Below is a small trained network, with its code and all its weights. Each question gives an input and a target symbol and asks what happens when units are switched off, that is, made to give their printed mean instead of their output.

import numpy as np


def w(rows, s, z=0):
    codes = np.array(rows[::2]) - 128.0
    scale = np.full(codes.shape[1], s)
    scale[-1] = z or s
    return codes * scale


def f(y):
    return y / 2 * (1 + np.tanh(0.7978845608 * (y + 0.044715 * y**3)))


def softmax(a):
    e = np.exp(a - a.max(-1, keepdims=True))
    return e / e.sum(-1, keepdims=True)


def log_softmax(a):
    a = a - a.max(-1, keepdims=True)
    return a - np.log(np.exp(a).sum(-1, keepdims=True))


def net(x, mask):
    ids = ['αβδεζλξφψω'.index(c) for c in x.split()]
    T = len(ids)
    res = E[ids] + P[:T]
    r = res
    for j in range(3):
        rows = slice(2 * j, 2 * j + 2)
        q, k, v = (r @ M[0][rows].T for M in (Q, K, V))
        z = softmax(np.where(np.tri(T) > 0, q @ k.T / 2**0.5, -1e9)) @ v
        o = O[0][rows]
        res = res + np.where(mask[j], z, o[:, -1]) @ o[:, :-1]
    y = f(res @ A[0][:, :-1].T + A[0][:, -1])
    res = res + np.where(mask[3:27], y, B[0][:, -1]) @ B[0][:, :-1]
    return log_softmax(res[-1] @ U[:, :-1].T + U[:, -1])


Q, K, V, O, A, B = {}, {}, {}, {}, {}, {}
E = w([
[196,132,142],'α',
[181,142,155],'β',
[71,169,203],'δ',
[98,34,159],'ε',
[99,190,111],'ζ',
[22,83,249],'λ',
[65,124,92],'ξ',
[203,139,128],'φ',
[191,138,148],'ψ',
[196,141,67],'ω',
],0.018)
P = w([
[1,155,87],'0',
[120,152,115],'1',
[140,149,112],'2',
[148,148,117],'3',
[152,148,122],'4',
[159,148,127],'5',
[167,147,129],'6',
[171,147,131],'7',
[176,149,134],'8',
[178,149,135],'9',
[181,149,137],'10',
[181,147,133],'11',
],0.013)
Q[0] = w([
[50,165,70],'head 0',
[113,87,154],'head 0',
[7,117,164],'head 1',
[227,91,178],'head 1',
[209,52,224],'head 2',
[96,162,147],'head 2',
],0.012)
K[0] = w([
[218,69,153],'head 0',
[138,134,178],'head 0',
[215,109,147],'head 1',
[57,55,85],'head 1',
[201,245,184],'head 2',
[119,50,118],'head 2',
],0.012)
V[0] = w([
[51,145,222],'head 0',
[48,156,29],'head 0',
[93,2,108],'head 1',
[147,71,81],'head 1',
[132,206,97],'head 2',
[93,130,120],'head 2',
],0.0085)
O[0] = w([
[163,171,186,229],'head 0',
[93,147,83,254],'head 0',
[161,2,112,93],'head 1',
[213,68,119,82],'head 1',
[195,131,167,161],'head 2',
[129,175,141,143],'head 2',
],0.0078,0.0045)
A[0] = w([
[142,144,69,111],'neuron 0',
[183,135,113,143],'neuron 1',
[81,117,181,212],'neuron 2',
[125,154,148,179],'neuron 3',
[186,193,81,155],'neuron 4',
[72,210,151,138],'neuron 5',
[136,130,137,162],'neuron 6',
[28,27,180,64],'neuron 7',
[161,123,3,177],'neuron 8',
[44,70,91,127],'neuron 9',
[150,113,64,140],'neuron 10',
[133,60,153,254],'neuron 11',
[152,27,98,111],'neuron 12',
[34,157,116,123],'neuron 13',
[105,133,44,105],'neuron 14',
[127,173,107,128],'neuron 15',
[164,91,112,195],'neuron 16',
[251,130,4,87],'neuron 17',
[137,165,144,175],'neuron 18',
[145,102,236,92],'neuron 19',
[152,69,178,86],'neuron 20',
[198,113,103,219],'neuron 21',
[77,73,188,52],'neuron 22',
[212,33,73,21],'neuron 23',
],0.012,0.008)
B[0] = w([
[151,156,96,139],'neuron 0',
[131,135,145,155],'neuron 1',
[80,89,111,195],'neuron 2',
[101,81,89,183],'neuron 3',
[136,133,212,205],'neuron 4',
[195,87,163,248],'neuron 5',
[117,112,120,147],'neuron 6',
[87,207,182,153],'neuron 7',
[145,161,49,176],'neuron 8',
[163,76,81,146],'neuron 9',
[128,146,108,139],'neuron 10',
[69,99,68,177],'neuron 11',
[188,121,90,149],'neuron 12',
[164,94,170,202],'neuron 13',
[254,193,155,146],'neuron 14',
[151,103,104,166],'neuron 15',
[64,159,105,159],'neuron 16',
[54,79,95,181],'neuron 17',
[116,87,117,189],'neuron 18',
[187,148,59,166],'neuron 19',
[154,87,128,143],'neuron 20',
[80,171,160,190],'neuron 21',
[125,216,149,139],'neuron 22',
[234,170,211,153],'neuron 23',
],0.0084,0.011)
U = w([
[115,115,131,159],'α',
[102,9,182,116],'β',
[228,207,192,2],'δ',
[198,53,73,195],'ε',
[148,186,164,41],'ζ',
[126,140,140,84],'λ',
[45,153,100,181],'ξ',
[144,227,90,116],'φ',
[46,144,190,171],'ψ',
[33,2,66,169],'ω',
],0.0089,0.0052)

Each question gives the input, a string of symbols that net reads in full, and the target symbol t.
The units are the heads (2 rows each of Q, K, V and O) and the neurons (one row each of A and B). Each row of codes is followed by its name. A weight is (code - 128) times the scale printed after its matrix; where a second scale follows, it is the last column's (O, A, B and U).
mask holds one flag per unit, heads first, then neurons. A switched-off unit (its flag False) gives its mean, the last column of its rows in O or B, instead of its output. The means were averaged over made-up inputs and are rounded, as every weight is.
A unit's drop is (log p(t) with every unit on - log p(t) with that unit switched off) / (log p(t) with every unit on - log p(t) with every unit switched off).
The circuit of an input: a set's keep is (log p(t) with only the set's units on - log p(t) with every unit switched off) / (log p(t) with every unit on - log p(t) with every unit switched off). Starting from the 12 units with the biggest drops (on a tie, the unit counted first), units are removed one at a time, each time the one whose removal leaves the highest keep (on an exact tie, the one counted first), for as long as the keep stays at least 0.8.
units of the circuit, in order: the units of the circuit, biggest drop first
most important unit: the unit with the biggest drop
top k neurons: the k neurons with the biggest drops, biggest first
which heads matter: for each layer, one digit per head in row order, 1 if its drop is at least 0.15 and else 0, layers parted by /
drop when u is switched off: that unit's drop, to one decimal
input δ λ φ, target δ: units of the circuit, in order -> (head 0)
input ε ψ ε ω ξ ξ ξ ψ λ ξ β δ, target β: which heads matter -> 000
input ε ε ψ ξ ξ, target ε: which heads matter -> 001
input ξ ξ ψ ψ δ ω δ δ ψ φ, target ξ: which heads matter -> 100
input ζ δ φ ζ ψ ξ ε, target ω: which heads matter -> 000
input ω ξ ζ ξ ω ψ ζ ζ, target δ: which heads matter -> 010
input ξ ξ ω, target φ: top 2 neurons -> (neuron 8; neuron 14)
input ξ ξ δ λ ξ, target β: which heads matter -> 110
input λ ξ ξ, target ε: top 2 neurons -> (neuron 9; neuron 14)
input ξ ψ δ δ δ, target β: top 2 neurons -> (neuron 5; neuron 2)
input ξ ψ ξ β ω ξ ξ ζ φ ψ δ ε, target ω: which heads matter -> 100
input ξ ε ε ψ, target ξ: which heads matter -> 110
input δ ξ ω, target φ: drop when neuron 14 is switched off -> 0.1
input ξ ψ α, target ξ: drop when neuron 0 is switched off -> 0.0
input ξ β φ, target ξ: most important unit -> neuron 17
input δ ε ψ δ ψ ζ, target δ: drop when neuron 23 is switched off -> -0.2
